Here is a tiny trained network, its code and every weight. The questions are about switching its units off for an input and a class, where a switched-off unit gives its printed mean instead of its output.

import numpy as np


def w(rows, s, z=0):
    codes = np.array(rows[::2]) - 128.0
    scale = np.full(codes.shape[1], s)
    scale[-1] = z or s
    return codes * scale


def f(y):
    return y / 2 * (1 + np.tanh(0.7978845608 * (y + 0.044715 * y**3)))


def log_softmax(a):
    a = a - a.max(-1, keepdims=True)
    return a - np.log(np.exp(a).sum(-1, keepdims=True))


def net(x, mask):
    res = np.array(x, float).reshape(1, 8) / 4 @ E
    y = f(res @ A[0][:, :-1].T + A[0][:, -1])
    res = res + np.where(mask, y, B[0][:, -1]) @ B[0][:, :-1]
    return log_softmax(res[-1] @ U[:, :-1].T + U[:, -1])


A, B = {}, {}
E = w([
[167,144,148,187,93,4],'x0',
[127,132,129,130,127,129],'x1',
[130,129,128,131,125,129],'x2',
[126,129,127,127,131,127],'x3',
[128,131,129,129,128,131],'x4',
[112,77,74,186,1,165],'x5',
[112,207,36,57,98,92],'x6',
[189,137,58,169,178,142],'x7',
],0.0081)
A[0] = w([
[125,90,80,127,66,117,101],'N1',
[175,105,194,163,138,167,62],'N2',
[125,135,132,90,127,205,84],'N3',
[132,140,168,253,147,59,106],'N4',
[199,170,32,244,219,156,43],'N5',
[175,43,171,226,173,171,93],'N6',
[102,98,106,85,146,183,83],'N7',
[55,90,222,57,80,89,90],'N8',
[161,174,156,90,201,98,97],'N9',
[138,78,108,98,160,177,101],'N10',
[102,83,134,186,176,158,113],'N11',
[88,149,121,131,161,198,67],'N12',
[105,128,115,158,88,148,87],'N13',
[62,133,160,112,235,128,100],'N14',
[106,91,93,165,93,151,119],'N15',
[92,126,96,178,103,143,81],'N16',
[108,128,104,171,124,46,93],'N17',
[52,137,141,163,173,199,113],'N18',
[141,158,113,146,40,197,93],'N19',
[182,119,83,141,162,138,156],'N20',
[102,172,58,76,100,84,54],'N21',
[132,146,134,158,108,51,86],'N22',
[148,133,99,87,116,116,72],'N23',
[155,152,153,160,104,94,108],'N24',
[197,126,163,132,88,61,73],'N25',
[148,194,165,76,166,125,81],'N26',
[163,182,14,81,122,128,113],'N27',
[136,108,108,148,81,147,74],'N28',
[144,100,85,138,167,123,213],'N29',
[138,136,190,77,93,143,253],'N30',
],0.011,0.012)
B[0] = w([
[142,88,169,154,162,119,159],'N1',
[72,127,214,60,188,130,145],'N2',
[170,85,61,79,155,147,145],'N3',
[155,147,90,96,141,169,178],'N4',
[22,127,69,138,115,105,165],'N5',
[74,184,208,74,125,113,195],'N6',
[164,114,93,99,153,145,145],'N7',
[8,133,57,164,119,123,175],'N8',
[147,62,145,178,150,113,169],'N9',
[137,112,93,109,110,151,146],'N10',
[133,139,153,109,102,130,156],'N11',
[170,126,95,88,175,131,136],'N12',
[129,116,123,131,165,98,136],'N13',
[148,96,136,143,127,68,172],'N14',
[171,100,163,155,179,133,165],'N15',
[136,85,140,135,168,95,136],'N16',
[167,142,100,89,165,166,147],'N17',
[147,152,86,101,134,158,159],'N18',
[137,81,137,167,183,92,163],'N19',
[107,158,104,157,82,99,163],'N20',
[79,160,242,91,167,169,153],'N21',
[139,85,75,82,157,182,148],'N22',
[73,112,178,86,177,97,123],'N23',
[132,118,92,87,139,154,141],'N24',
[159,96,70,80,174,158,147],'N25',
[151,52,152,169,175,117,153],'N26',
[100,176,213,104,129,150,189],'N27',
[135,74,147,130,201,87,137],'N28',
[172,164,96,169,60,123,201],'N29',
[185,182,113,156,44,124,250],'N30',
],0.011,0.012)
U = w([
[96,177,212,9,129,138,78],'0',
[209,114,2,8,147,183,38],'1',
[177,34,129,199,187,53,36],'2',
[185,177,93,136,61,127,255],'3',
[186,172,92,128,62,115,238],'4',
[177,172,97,142,65,131,235],'5',
[4,138,12,147,95,98,27],'6',
],0.0086,0.0072)

Each question gives the input, the list of numbers given to net, and the class t.
The units are the neurons (one row each of A and B). Each row of codes is followed by its name. A weight is (code - 128) times the scale printed after its matrix; where a second scale follows, it is the last column's (A, B and U).
mask holds one flag per neuron, in row order. A switched-off neuron (its flag False) gives its mean, the last column of its row in B, instead of its output. The means were averaged over made-up inputs and are rounded, as every weight is.
A unit's drop is (log p(t) with every unit on - log p(t) with that unit switched off) / (log p(t) with every unit on - log p(t) with every unit switched off).
The circuit of an input: a set's keep is (log p(t) with only the set's units on - log p(t) with every unit switched off) / (log p(t) with every unit on - log p(t) with every unit switched off). Starting from the 12 units with the biggest drops (on a tie, the unit counted first), units are removed one at a time, each time the one whose removal leaves the highest keep (on an exact tie, the one counted first), for as long as the keep stays at least 0.8.
circuit, biggest first: the units of the circuit, biggest drop first
top k neurons: the k neurons with the biggest drops, biggest first
drop of u: that unit's drop, to one decimal
input [-8,-4,-5,4,2,5,3,4], class 1: circuit, biggest first -> (N3)
input [-4,2,4,-3,1,8,-6,-4], class 2: top 2 neurons -> (N19; N15)
input [-4,-7,6,-1,-5,7,7,0], class 0: circuit, biggest first -> (N27; N21)
input [5,5,5,-6,2,-4,3,-1], class 1: top 2 neurons -> (N22; N25)
input [6,7,4,2,3,-2,-8,2], class 0: top 2 neurons -> (N6; N2)
input [7,2,2,8,-1,-4,-5,-7], class 1: circuit, biggest first -> (N4; N25; N22)
input [-7,-7,7,7,6,7,-5,2], class 1: circuit, biggest first -> (N18; N3)
input [-8,5,-1,7,-3,-6,6,-3], class 1: top 2 neurons -> (N3; N7)
input [-6,-1,0,8,1,8,-5,0], class 2: top 3 neurons -> (N19; N15; N28)
input [-7,1,-8,-2,7,-8,-6,-6], class 2: top 4 neurons -> (N14; N26; N9; N4)
input [0,0,6,-5,-7,1,7,3], class 0: circuit, biggest first -> (N27; N21)
input [8,6,4,-3,6,7,-7,-3], class 1: top 2 neurons -> (N4; N25)
input [-8,-7,8,-4,-4,3,-6,6], class 1: top 2 neurons -> (N3; N18)
input [5,4,4,1,1,-4,-4,8], class 6: circuit, biggest first -> (N5)
input [-2,3,0,-2,-2,-5,5,-7], class 6: top 3 neurons -> (N8; N29; N15)
input [0,6,-2,4,-2,-4,-6,5], class 0: top 3 neurons -> (N6; N2; N30)
input [2,-1,2,-4,-6,-1,-1,8], class 6: top 2 neurons -> (N5; N30)
input [8,7,6,4,3,-5,-8,1], class 0: drop of N2 -> 0.5
input [-2,3,-7,-2,-2,7,0,1], class 2: drop of N19 -> 0.1
input [-3,-1,2,8,-4,3,6,-8], class 6: circuit, biggest first -> (N8)
input [-7,3,1,-1,0,6,-3,7], class 1: drop of N25 -> -0.1
